Below are the code and all the weights of a small trained network. Each question names an input and a target symbol and asks about switching units off, where a switched-off unit gives its printed mean instead of its output.

import numpy as np


def w(rows, s, z=0):
    codes = np.array(rows[::2]) - 128.0
    scale = np.full(codes.shape[1], s)
    scale[-1] = z or s
    return codes * scale


def f(y):
    return np.maximum(y, 0)


def softmax(a):
    e = np.exp(a - a.max(-1, keepdims=True))
    return e / e.sum(-1, keepdims=True)


def log_softmax(a):
    a = a - a.max(-1, keepdims=True)
    return a - np.log(np.exp(a).sum(-1, keepdims=True))


def net(x, mask):
    ids = ['ΔΞΦΨαγεηθμτω'.index(c) for c in x.split()]
    T = len(ids)
    res = E[ids] + P[:T]
    u = 0
    for l in range(2):
        r = res
        for j in range(3):
            rows = slice(3 * j, 3 * j + 3)
            q, k, v = (r @ M[l][rows].T for M in (Q, K, V))
            z = softmax(np.where(np.tri(T) > 0, q @ k.T / 3**0.5, -1e9)) @ v
            o = O[l][rows]
            res = res + np.where(mask[u + j], z, o[:, -1]) @ o[:, :-1]
        u += 3
        y = f(res @ A[l][:, :-1].T + A[l][:, -1])
        res = res + np.where(mask[u : u + 4], y, B[l][:, -1]) @ B[l][:, :-1]
        u += 4
    return log_softmax(res[-1] @ U[:, :-1].T + U[:, -1])


Q, K, V, O, A, B = {}, {}, {}, {}, {}, {}
E = w([
[91,216,134],'Δ',
[121,2,138],'Ξ',
[77,125,164],'Φ',
[93,212,140],'Ψ',
[97,180,137],'α',
[89,72,186],'γ',
[96,183,137],'ε',
[98,157,110],'η',
[83,130,119],'θ',
[95,198,134],'μ',
[101,176,137],'τ',
[175,46,50],'ω',
],0.0093)
P = w([
[41,88,62],'0',
[154,99,189],'1',
[121,148,132],'2',
[243,105,66],'3',
[133,116,220],'4',
[109,166,127],'5',
[31,90,69],'6',
[138,129,234],'7',
[117,188,129],'8',
[27,101,81],'9',
[143,135,248],'10',
[121,214,131],'11',
[34,113,87],'12',
[154,146,254],'13',
],0.015)
Q[0] = w([
[165,149,63],'0.h1',
[27,159,112],'0.h1',
[73,78,103],'0.h1',
[111,140,113],'0.h2',
[117,143,122],'0.h2',
[116,154,114],'0.h2',
[121,120,250],'0.h3',
[110,169,79],'0.h3',
[134,117,189],'0.h3',
],0.018)
K[0] = w([
[73,81,134],'0.h1',
[152,123,249],'0.h1',
[182,55,143],'0.h1',
[110,86,145],'0.h2',
[157,89,116],'0.h2',
[152,147,125],'0.h2',
[166,196,145],'0.h3',
[111,102,93],'0.h3',
[152,170,151],'0.h3',
],0.017)
V[0] = w([
[118,176,117],'0.h1',
[89,108,72],'0.h1',
[41,212,80],'0.h1',
[87,202,93],'0.h2',
[90,151,149],'0.h2',
[84,145,137],'0.h2',
[126,103,117],'0.h3',
[155,205,177],'0.h3',
[2,191,52],'0.h3',
],0.0077)
O[0] = w([
[90,164,129,92],'0.h1',
[143,254,21,96],'0.h1',
[75,204,63,83],'0.h1',
[141,94,207,112],'0.h2',
[106,198,142,170],'0.h2',
[158,110,158,178],'0.h2',
[106,171,141,135],'0.h3',
[206,1,198,82],'0.h3',
[71,31,1,252],'0.h3',
],0.0051,0.0029)
A[0] = w([
[99,50,175,4],'0.n1',
[31,2,64,192],'0.n2',
[114,236,72,78],'0.n3',
[74,219,251,170],'0.n4',
],0.0043,0.0026)
B[0] = w([
[154,111,126,152],'0.n1',
[73,107,3,255],'0.n2',
[176,7,139,160],'0.n3',
[119,152,195,229],'0.n4',
],0.0058,0.0051)
Q[1] = w([
[124,101,134],'1.h1',
[93,132,149],'1.h1',
[126,104,120],'1.h1',
[76,156,97],'1.h2',
[83,120,137],'1.h2',
[123,93,166],'1.h2',
[143,159,135],'1.h3',
[4,198,122],'1.h3',
[128,140,133],'1.h3',
],0.013)
K[1] = w([
[62,144,135],'1.h1',
[125,138,137],'1.h1',
[106,163,129],'1.h1',
[130,74,181],'1.h2',
[109,121,152],'1.h2',
[97,193,138],'1.h2',
[161,119,96],'1.h3',
[52,112,2],'1.h3',
[133,98,125],'1.h3',
],0.012)
V[1] = w([
[79,161,159],'1.h1',
[164,241,97],'1.h1',
[81,2,145],'1.h1',
[95,139,203],'1.h2',
[190,52,134],'1.h2',
[84,142,223],'1.h2',
[51,165,125],'1.h3',
[24,133,91],'1.h3',
[160,198,167],'1.h3',
],0.0055)
O[1] = w([
[146,46,145,136],'1.h1',
[105,19,110,107],'1.h1',
[109,168,166,162],'1.h1',
[143,65,85,116],'1.h2',
[61,172,76,107],'1.h2',
[137,26,103,114],'1.h2',
[120,62,116,187],'1.h3',
[141,2,138,247],'1.h3',
[141,202,102,51],'1.h3',
],0.0044,0.011)
A[1] = w([
[64,48,101,90],'1.n1',
[108,68,2,125],'1.n2',
[89,171,205,255],'1.n3',
[252,174,64,122],'1.n4',
],0.0095,0.0074)
B[1] = w([
[144,173,180,232],'1.n1',
[138,204,151,248],'1.n2',
[164,115,36,212],'1.n3',
[1,131,226,141],'1.n4',
],0.0087,0.016)
U = w([
[181,149,114,153],'Δ',
[102,119,165,139],'Ξ',
[138,116,127,83],'Φ',
[114,81,110,153],'Ψ',
[91,56,1,254],'α',
[173,149,125,108],'γ',
[108,164,129,125],'ε',
[162,137,130,97],'η',
[107,106,199,92],'θ',
[87,49,110,155],'μ',
[142,127,135,65],'τ',
[136,115,130,82],'ω',
],0.015,0.0093)

Each question gives the input, a string of symbols that net reads in full, and the target symbol t.
The units are the heads (3 rows each of Q, K, V and O) and the neurons (one row each of A and B). Each row of codes is followed by its name. A weight is (code - 128) times the scale printed after its matrix; where a second scale follows, it is the last column's (O, A, B and U).
mask holds one flag per unit, layer by layer, with each layer's heads first. A switched-off unit (its flag False) gives its mean, the last column of its rows in O or B, instead of its output. The means were averaged over made-up inputs and are rounded, as every weight is.
A unit's drop is (log p(t) with every unit on - log p(t) with that unit switched off) / (log p(t) with every unit on - log p(t) with every unit switched off).
The circuit of an input: a set's keep is (log p(t) with only the set's units on - log p(t) with every unit switched off) / (log p(t) with every unit on - log p(t) with every unit switched off). Starting from the 12 units with the biggest drops (on a tie, the unit counted first), units are removed one at a time, each time the one whose removal leaves the highest keep (on an exact tie, the one counted first), for as long as the keep stays at least 0.8.
units of the circuit, in order: the units of the circuit, biggest drop first
k most important neurons: the k neurons with the biggest drops, biggest first
top k neurons in layer l: the k neurons of layer l with the biggest drops, biggest first
which heads matter: for each layer, one digit per head in row order, 1 if its drop is at least 0.15 and else 0, layers parted by /
input γ Ξ Ξ γ η Φ γ Ξ γ μ α, target Δ: most important neuron -> [1.n3]
input Φ Φ γ τ, target ε: top 2 neurons in layer 1 -> [1.n4; 1.n2]
input γ Φ θ τ Ψ Ξ μ μ, target Δ: units of the circuit, in order -> [0.h3; 1.n3; 1.h3]
input μ θ Ξ Ξ γ Ψ Φ μ Ξ α Ξ Φ Φ, target θ: which heads matter -> 100 / 001
input θ Ψ γ Ξ γ, target Δ: which heads matter -> 001 / 011
input Φ η γ Ψ Ψ γ μ, target ε: which heads matter -> 001 / 000
input Ξ Φ η Φ Ξ γ, target α: 4 most important neurons -> [1.n2; 1.n1; 1.n3; 1.n4]
input γ Ψ τ α ω Φ Ψ γ γ γ, target θ: units of the circuit, in order -> [1.n1; 1.n3; 0.h1]
input θ μ Δ Ψ, target ε: top 3 neurons in layer 1 -> [1.n4; 1.n2; 1.n3]
input μ Ξ Ψ γ Ξ Ξ ω Φ μ ε τ ω α, target ε: units of the circuit, in order -> [1.n2; 0.h3; 0.n2; 1.n3]
input Ψ Φ μ Ξ, target ε: units of the circuit, in order -> [1.n4; 0.h1; 1.h3]
input η Ξ θ γ μ γ γ, target θ: top 3 neurons in layer 1 -> [1.n1; 1.n3; 1.n2]
input ε Ψ γ γ ε, target Δ: units of the circuit, in order -> [0.h3; 1.n3; 1.h3]
input γ Ψ μ γ μ γ Ξ Ξ μ, target α: units of the circuit, in order -> [1.n1]
input γ γ Ψ Ξ Φ, target α: top 3 neurons in layer 1 -> [1.n1; 1.n2; 1.n3]
input Φ ε γ Ξ γ γ, target α: top 2 neurons in layer 1 -> [1.n1; 1.n2]
input γ α ω μ, target ε: which heads matter -> 001 / 001
input γ γ γ γ Ψ Ξ Ψ Ξ γ Φ η, target Δ: 3 most important neurons -> [1.n3; 0.n2; 1.n4]
input γ Φ γ ω Φ Ξ Ψ γ γ Φ θ τ η, target ε: units of the circuit, in order -> [1.n2; 0.h3; 1.n3]
input Ξ Δ ε γ, target ε: units of the circuit, in order -> [1.n4; 1.h3; 0.h1]
input Δ Ξ γ Ξ Ξ γ Φ η ε μ Δ μ Ξ, target θ: top neuron in layer 1 -> [1.n1]
input γ γ α ω Ψ Φ γ γ μ Ξ γ Ψ, target α: units of the circuit, in order -> [1.n2; 1.n1]
input α ε γ γ Φ Ψ Φ ε Ξ Δ, target ε: 2 most important neurons -> [1.n2; 1.n1]
input γ Ξ ε θ Ξ Φ ε γ Φ Ψ, target ε: 3 most important neurons -> [1.n2; 1.n1; 0.n2]
input Δ Ξ Ξ Δ Ξ α γ γ α θ, target ε: units of the circuit, in order -> [1.n2; 1.n1; 0.h3]
input γ Ξ γ Ξ θ γ Ξ γ Δ, target α: 3 most important neurons -> [1.n2; 1.n1; 1.n4]
